Below are the code and all the weights of a small trained network. Each question names an input and a class and asks about switching units off, where a switched-off unit gives its printed mean instead of its output.

import numpy as np


def w(rows, s, z=0):
    codes = np.array(rows[::2]) - 128.0
    scale = np.full(codes.shape[1], s)
    scale[-1] = z or s
    return codes * scale


def f(y):
    return np.maximum(y, 0)


def log_softmax(a):
    a = a - a.max(-1, keepdims=True)
    return a - np.log(np.exp(a).sum(-1, keepdims=True))


def net(x, mask):
    res = np.array(x, float).reshape(1, 3) / 4 @ E
    y = f(res @ A[0][:, :-1].T + A[0][:, -1])
    res = res + np.where(mask, y, B[0][:, -1]) @ B[0][:, :-1]
    return log_softmax(res[-1] @ U[:, :-1].T + U[:, -1])


A, B = {}, {}
E = w([
[136,170,58,146,207,94,111,126,189],'x0',
[3,165,111,160,107,146,179,109,165],'x1',
[48,181,119,90,90,106,72,191,131],'x2',
],0.015)
A[0] = w([
[88,59,141,97,84,199,158,131,65,41],'N0',
[146,167,51,179,159,92,174,157,107,28],'N1',
[173,254,19,136,166,81,169,153,166,127],'N2',
[107,190,79,98,32,99,41,201,117,165],'N3',
[147,82,122,230,181,198,202,96,102,77],'N4',
[98,214,154,83,85,63,69,207,134,98],'N5',
[129,154,134,80,17,186,164,164,91,68],'N6',
[180,205,58,130,227,72,81,86,174,187],'N7',
[75,198,135,184,100,158,155,91,117,166],'N8',
[84,164,122,182,57,152,242,135,194,45],'N9',
[196,114,138,174,128,164,201,115,160,227],'N10',
[106,177,126,131,178,81,61,102,165,73],'N11',
[179,105,139,36,136,142,70,229,147,253],'N12',
[142,84,132,115,76,197,136,171,38,159],'N13',
[42,145,77,143,105,155,167,136,178,154],'N14',
[144,132,143,173,173,171,172,90,100,57],'N15',
],0.0082,0.005)
B[0] = w([
[101,103,162,43,165,194,81,166,93,187],'N0',
[138,49,172,47,165,251,90,251,63,160],'N1',
[36,68,212,70,111,189,108,52,79,225],'N2',
[178,118,176,116,228,154,252,164,242,227],'N3',
[166,117,51,82,175,176,179,125,222,199],'N4',
[191,130,148,93,221,156,199,167,253,213],'N5',
[81,112,177,114,145,217,133,176,55,192],'N6',
[57,56,209,110,48,136,117,105,73,247],'N7',
[116,56,213,238,139,70,92,98,145,209],'N8',
[211,42,175,171,131,89,17,114,201,213],'N9',
[155,136,83,82,151,82,181,100,219,208],'N10',
[105,60,176,86,122,242,140,89,100,174],'N11',
[186,115,240,223,74,36,110,18,175,220],'N12',
[64,76,209,96,125,120,91,62,38,203],'N13',
[153,105,182,175,107,67,97,93,218,231],'N14',
[137,130,150,36,165,174,127,160,251,163],'N15',
],0.0061,0.014)
U = w([
[65,80,147,62,136,217,58,149,75,94],'0',
[153,132,119,100,181,153,213,159,172,84],'1',
[166,91,144,175,122,60,4,122,149,84],'2',
[87,127,140,145,99,71,178,98,119,255],'3',
[116,168,47,137,124,131,102,218,59,96],'4',
[109,179,45,182,110,155,109,143,81,88],'5',
[119,195,20,164,146,146,82,177,113,96],'6',
[116,166,62,135,85,100,77,234,102,89],'7',
],0.012,0.0098)

Each question gives the input, the list of numbers given to net, and the class t.
The units are the neurons (one row each of A and B). Each row of codes is followed by its name. A weight is (code - 128) times the scale printed after its matrix; where a second scale follows, it is the last column's (A, B and U).
mask holds one flag per neuron, in row order. A switched-off neuron (its flag False) gives its mean, the last column of its row in B, instead of its output. The means were averaged over made-up inputs and are rounded, as every weight is.
A unit's drop is (log p(t) with every unit on - log p(t) with that unit switched off) / (log p(t) with every unit on - log p(t) with every unit switched off).
The circuit of an input: a set's keep is (log p(t) with only the set's units on - log p(t) with every unit switched off) / (log p(t) with every unit on - log p(t) with every unit switched off). Starting from the 12 units with the biggest drops (on a tie, the unit counted first), units are removed one at a time, each time the one whose removal leaves the highest keep (on an exact tie, the one counted first), for as long as the keep stays at least 0.8.
circuit, biggest first: the units of the circuit, biggest drop first
most important unit: the unit with the biggest drop
k most important neurons: the k neurons with the biggest drops, biggest first
drop when u is switched off: that unit's drop, to one decimal
input [0,-3,4], class 1: circuit, biggest first	(N3, N5)
input [-6,-7,6], class 2: most important neuron	(N12)
input [6,7,5], class 2: 3 most important neurons	(N14, N9, N8)
input [-6,7,-3], class 2: 2 most important neurons	(N9, N8)
input [1,8,6], class 2: 2 most important neurons	(N9, N14)
input [8,6,4], class 0: 2 most important neurons	(N2, N11)
input [7,7,2], class 0: 2 most important neurons	(N2, N11)
input [-7,5,-8], class 1: 4 most important neurons	(N4, N10, N7, N2)
input [6,6,3], class 0: 4 most important neurons	(N2, N11, N12, N1)
input [-6,7,3], class 2: 4 most important neurons	(N9, N14, N8, N2)
input [0,-8,-8], class 1: 2 most important neurons	(N4, N10)
input [-6,-2,8], class 1: 2 most important neurons	(N3, N5)
input [-3,-6,8], class 1: drop when N5 is switched off	0.2
input [6,8,1], class 2: most important unit	N14
input [-1,5,-4], class 2: drop when N8 is switched off	0.2
input [-4,8,-1], class 2: drop when N9 is switched off	0.2
